Below are the code and all the weights of a small trained network. Each question names an input and a class and asks about switching units off, where a switched-off unit gives its printed mean instead of its output.

import numpy as np


def w(rows, s, z=0):
    codes = np.array(rows[::2]) - 128.0
    scale = np.full(codes.shape[1], s)
    scale[-1] = z or s
    return codes * scale


def norm(h):
    return h / np.sqrt((h * h).mean(-1, keepdims=True) + 1e-5)


def f(y):
    return np.maximum(y, 0)


def log_softmax(a):
    a = a - a.max(-1, keepdims=True)
    return a - np.log(np.exp(a).sum(-1, keepdims=True))


def net(x, mask):
    res = np.array(x, float).reshape(1, 7) / 4 @ E
    u = 0
    for l in range(2):
        y = f(norm(res) @ A[l][:, :-1].T + A[l][:, -1])
        res = res + np.where(mask[u : u + 3], y, B[l][:, -1]) @ B[l][:, :-1]
        u += 3
    return log_softmax(norm(res)[-1] @ U[:, :-1].T + U[:, -1])


A, B = {}, {}
E = w([
[129,30,168,228,136,114,99,68,103],'x0',
[127,130,113,49,153,170,100,73,1],'x1',
[116,101,125,191,126,197,98,125,145],'x2',
[96,132,136,153,157,138,193,147,161],'x3',
[211,145,175,174,121,141,70,119,125],'x4',
[124,152,83,95,154,39,124,97,216],'x5',
[163,52,227,30,118,171,141,155,145],'x6',
],0.0053)
A[0] = w([
[150,145,108,2,82,213,147,135,64,98],'L0N1',
[95,73,97,53,189,84,179,42,51,3],'L0N2',
[145,103,138,193,98,172,51,96,87,158],'L0N3',
],0.0052,0.0048)
B[0] = w([
[33,143,180,140,129,110,127,180,187,246],'L0N1',
[156,156,187,136,2,163,203,141,108,167],'L0N2',
[169,93,76,105,160,126,138,121,103,253],'L0N3',
],0.0093,0.0042)
A[1] = w([
[176,233,98,117,93,56,134,115,200,172],'L1N1',
[128,121,86,255,127,108,175,175,245,160],'L1N2',
[176,98,247,103,150,204,164,239,197,4],'L1N3',
],0.0057,0.0021)
B[1] = w([
[126,53,86,178,201,134,96,138,181,219],'L1N1',
[40,170,174,12,119,95,144,177,144,254],'L1N2',
[165,175,93,171,79,132,144,70,65,228],'L1N3',
],0.011,0.0056)
U = w([
[181,148,38,202,132,164,126,83,62,193],'0',
[38,160,82,97,193,67,122,167,228,252],'1',
[112,193,202,92,6,132,194,157,105,19],'2',
[214,20,174,116,164,119,85,113,138,31],'3',
],0.012,0.0037)

Each question gives the input, the list of numbers given to net, and the class t.
The units are the neurons (one row each of A and B). Each row of codes is followed by its name. A weight is (code - 128) times the scale printed after its matrix; where a second scale follows, it is the last column's (A, B and U).
mask holds one flag per neuron, layer by layer. A switched-off neuron (its flag False) gives its mean, the last column of its row in B, instead of its output. The means were averaged over made-up inputs and are rounded, as every weight is.
A unit's drop is (log p(t) with every unit on - log p(t) with that unit switched off) / (log p(t) with every unit on - log p(t) with every unit switched off).
The circuit of an input: a set's keep is (log p(t) with only the set's units on - log p(t) with every unit switched off) / (log p(t) with every unit on - log p(t) with every unit switched off). Starting from all 6 units, units are removed one at a time, each time the one whose removal leaves the highest keep (on an exact tie, the one counted first), for as long as the keep stays at least 0.8.
circuit, biggest first: the units of the circuit, biggest drop first
most important unit: the unit with the biggest drop
k most important neurons: the k neurons with the biggest drops, biggest first
k most important neurons of layer l: the k neurons of layer l with the biggest drops, biggest first
drop when u is switched off: that unit's drop, to one decimal
input [8,1,2,-1,-7,5,7], class 2: most important unit => L0N2
input [-6,-7,6,5,-2,-6,0], class 2: 3 most important neurons => L1N3; L1N1; L0N1
input [-2,3,-1,4,8,-7,5], class 0: 2 most important neurons => L1N3; L1N2
input [3,-4,-3,4,7,-8,-6], class 2: 3 most important neurons => L1N1; L1N2; L0N1
input [7,4,1,8,-7,-1,3], class 2: 2 most important neurons => L0N2; L1N1
input [8,-6,7,0,3,-7,-4], class 1: 3 most important neurons => L1N2; L1N3; L0N2
input [-1,-5,5,8,7,-2,0], class 2: circuit, biggest first => L1N2; L1N3
input [8,3,-4,-4,-5,8,1], class 3: 2 most important neurons => L1N2; L1N3
input [5,-7,3,6,-3,-2,2], class 2: 2 most important neurons => L1N1; L1N3
input [0,4,4,3,-5,3,-2], class 2: 2 most important neurons => L0N2; L1N1
input [3,0,-1,3,-3,-5,2], class 0: 2 most important neurons of layer 1 => L1N2; L1N3
input [8,-6,-4,1,-6,0,8], class 2: 2 most important neurons of layer 1 => L1N3; L1N1
input [0,-2,3,4,0,-5,4], class 0: 2 most important neurons => L1N3; L0N1
input [-4,-4,0,1,3,2,6], class 2: 2 most important neurons => L1N3; L0N3
input [8,8,4,3,-3,7,5], class 2: circuit, biggest first => L0N2
input [3,8,3,5,6,-4,8], class 0: circuit, biggest first => L1N3; L1N2
input [-5,0,1,-2,8,-8,-3], class 0: 2 most important neurons => L1N2; L0N3
input [7,6,-5,-3,-7,4,3], class 2: drop when L0N2 is switched off => 0.8
input [-1,-1,7,-3,2,-8,5], class 0: drop when L1N3 is switched off => 0.3
input [1,6,1,-7,-8,3,0], class 2: drop when L1N2 is switched off => 0.0
input [-3,3,-8,4,8,-6,-3], class 0: most important neuron of layer 1 => L1N2
